Below are the code and all the weights of a small trained network. Each question names an input and a class and asks about switching units off, where a switched-off unit gives its printed mean instead of its output.

import numpy as np


def w(rows, s, z=0):
    codes = np.array(rows[::2]) - 128.0
    scale = np.full(codes.shape[1], s)
    scale[-1] = z or s
    return codes * scale


def norm(h):
    return h / np.sqrt((h * h).mean(-1, keepdims=True) + 1e-5)


def f(y):
    return y / 2 * (1 + np.tanh(0.7978845608 * (y + 0.044715 * y**3)))


def log_softmax(a):
    a = a - a.max(-1, keepdims=True)
    return a - np.log(np.exp(a).sum(-1, keepdims=True))


def net(x, mask):
    res = np.array(x, float).reshape(1, 8) / 4 @ E
    u = 0
    for l in range(4):
        y = f(norm(res) @ A[l][:, :-1].T + A[l][:, -1])
        res = res + np.where(mask[u : u + 5], y, B[l][:, -1]) @ B[l][:, :-1]
        u += 5
    return log_softmax(norm(res)[-1] @ U[:, :-1].T + U[:, -1])


A, B = {}, {}
E = w([
[127,129,130,129,129,129,128],'x0',
[161,120,103,105,142,129,9],'x1',
[232,149,112,85,140,59,169],'x2',
[130,130,129,129,129,128,128],'x3',
[110,109,62,186,207,86,124],'x4',
[177,120,103,159,122,195,137],'x5',
[127,127,128,129,127,128,128],'x6',
[122,105,167,108,184,142,136],'x7',
],0.015)
A[0] = w([
[27,241,148,60,155,52,85,93],'0.n0',
[99,227,41,155,27,124,112,40],'0.n1',
[141,16,219,67,236,144,106,99],'0.n2',
[146,112,91,63,97,127,2,1],'0.n3',
[117,161,27,151,16,64,102,100],'0.n4',
],0.0082,0.0074)
B[0] = w([
[184,6,116,185,45,107,106,251],'0.n0',
[90,62,181,43,176,225,157,161],'0.n1',
[102,129,104,42,155,165,138,250],'0.n2',
[114,177,87,101,114,158,76,187],'0.n3',
[105,82,160,31,243,159,150,224],'0.n4',
],0.019,0.0027)
A[1] = w([
[63,177,130,159,128,119,103,1],'1.n0',
[202,135,95,174,136,247,134,124],'1.n1',
[71,171,166,129,85,149,101,90],'1.n2',
[40,127,70,186,160,98,96,220],'1.n3',
[101,100,165,181,105,112,242,51],'1.n4',
],0.012,0.006)
B[1] = w([
[174,166,184,131,114,129,122,118],'1.n0',
[66,66,146,124,98,8,100,230],'1.n1',
[172,152,128,167,150,188,133,183],'1.n2',
[163,127,94,187,166,182,138,253],'1.n3',
[43,156,26,58,111,100,55,245],'1.n4',
],0.016,0.0049)
A[2] = w([
[84,27,130,105,153,138,167,223],'2.n0',
[145,154,114,131,131,137,19,1],'2.n1',
[114,187,233,80,3,155,85,23],'2.n2',
[65,87,153,197,105,183,74,78],'2.n3',
[75,126,128,151,100,132,232,36],'2.n4',
],0.014,0.0055)
B[2] = w([
[160,53,187,43,76,124,138,249],'2.n0',
[48,161,40,51,116,80,98,154],'2.n1',
[139,39,14,248,247,104,198,203],'2.n2',
[210,223,201,125,59,167,152,204],'2.n3',
[23,175,70,59,133,144,13,140],'2.n4',
],0.013,0.011)
A[3] = w([
[189,228,127,139,132,66,154,59],'3.n0',
[172,78,85,141,195,178,180,55],'3.n1',
[199,161,144,91,134,7,127,124],'3.n2',
[123,175,218,105,136,135,194,38],'3.n3',
[6,220,127,121,132,95,169,1],'3.n4',
],0.012,0.0063)
B[3] = w([
[104,144,240,230,121,184,21,137],'3.n0',
[34,103,181,159,197,71,219,221],'3.n1',
[142,245,231,203,41,254,154,253],'3.n2',
[96,182,143,104,244,74,68,129],'3.n3',
[204,208,17,57,158,122,32,155],'3.n4',
],0.0094,0.0055)
U = w([
[68,206,50,50,128,122,54,180],'0',
[106,107,199,26,187,192,174,179],'1',
[146,87,99,247,213,95,197,3],'2',
[199,246,217,168,87,231,148,95],'3',
[141,59,174,178,5,1,80,75],'4',
],0.02,0.0032)

Each question gives the input, the list of numbers given to net, and the class t.
The units are the neurons (one row each of A and B). Each row of codes is followed by its name. A weight is (code - 128) times the scale printed after its matrix; where a second scale follows, it is the last column's (A, B and U).
mask holds one flag per neuron, layer by layer. A switched-off neuron (its flag False) gives its mean, the last column of its row in B, instead of its output. The means were averaged over made-up inputs and are rounded, as every weight is.
A unit's drop is (log p(t) with every unit on - log p(t) with that unit switched off) / (log p(t) with every unit on - log p(t) with every unit switched off).
The circuit of an input: a set's keep is (log p(t) with only the set's units on - log p(t) with every unit switched off) / (log p(t) with every unit on - log p(t) with every unit switched off). Starting from the 12 units with the biggest drops (on a tie, the unit counted first), units are removed one at a time, each time the one whose removal leaves the highest keep (on an exact tie, the one counted first), for as long as the keep stays at least 0.8.
units of the circuit, in order: the units of the circuit, biggest drop first
top k neurons: the k neurons with the biggest drops, biggest first
top k neurons in layer l: the k neurons of layer l with the biggest drops, biggest first
input [0,3,-6,4,0,-7,-2,0], class 4: top 2 neurons => 0.n0; 3.n2
input [6,-3,2,2,2,7,6,-4], class 4: units of the circuit, in order => 1.n1
input [-1,-5,-5,2,5,3,6,4], class 0: top 2 neurons => 1.n4; 2.n2
input [-5,1,8,-8,-7,-6,2,1], class 3: top 4 neurons => 3.n2; 0.n1; 0.n3; 3.n0
input [-5,5,0,-3,8,6,-6,-8], class 1: top 4 neurons => 0.n4; 0.n1; 2.n2; 2.n0
input [1,8,6,-6,6,8,-1,1], class 0: top 3 neurons in layer 2 => 2.n1; 2.n2; 2.n3
input [-7,4,4,-6,-6,7,7,-2], class 4: top 2 neurons in layer 1 => 1.n1; 1.n2
input [-3,-3,-7,-3,-7,6,-6,4], class 2: top 2 neurons => 2.n2; 1.n3
input [-2,0,2,-8,-5,6,5,5], class 4: top 2 neurons => 1.n1; 0.n4
input [1,-7,-7,-8,8,2,5,8], class 1: top 4 neurons => 1.n3; 2.n2; 2.n0; 2.n4
input [-7,-6,-3,-7,-6,-3,-5,-3], class 0: top 2 neurons in layer 1 => 1.n4; 1.n0
input [-7,2,-8,7,-3,-4,-4,-8], class 1: top 2 neurons => 0.n1; 0.n4
input [6,-2,5,-6,2,5,6,2], class 3: top 4 neurons => 3.n2; 2.n2; 0.n0; 0.n1
input [-2,6,8,-1,-3,5,-2,-7], class 3: units of the circuit, in order => 3.n2
input [3,5,-3,-5,-8,8,6,-2], class 2: top 3 neurons => 2.n2; 0.n0; 1.n4
input [-2,-3,2,3,-4,-3,-8,1], class 2: units of the circuit, in order => 2.n2; 0.n4
input [3,-7,0,-2,2,8,0,1], class 4: top 2 neurons => 1.n1; 2.n1
input [-2,4,-8,7,8,-8,7,-4], class 2: top 3 neurons => 1.n3; 3.n2; 1.n1
input [0,4,5,8,7,-6,5,8], class 1: top 2 neurons in layer 2 => 2.n2; 2.n0
input [-5,-1,6,-1,2,6,8,-2], class 3: units of the circuit, in order => 2.n2
input [2,-2,2,-4,-8,7,-3,4], class 2: top 2 neurons => 2.n2; 0.n0
input [8,1,8,5,3,-2,3,7], class 3: top 3 neurons => 3.n2; 0.n4; 2.n2
input [1,8,4,-5,6,7,-7,7], class 0: top 2 neurons in layer 2 => 2.n2; 2.n1
input [-4,2,-3,7,-2,-4,3,3], class 4: top 2 neurons in layer 0 => 0.n0; 0.n4
input [7,6,-4,3,-5,-7,7,3], class 4: top 2 neurons in layer 1 => 1.n4; 1.n3
input [7,-6,6,-7,4,3,6,-4], class 0: top 2 neurons in layer 2 => 2.n3; 2.n2
input [-6,2,-4,4,-8,-1,7,-2], class 2: units of the circuit, in order => 2.n2
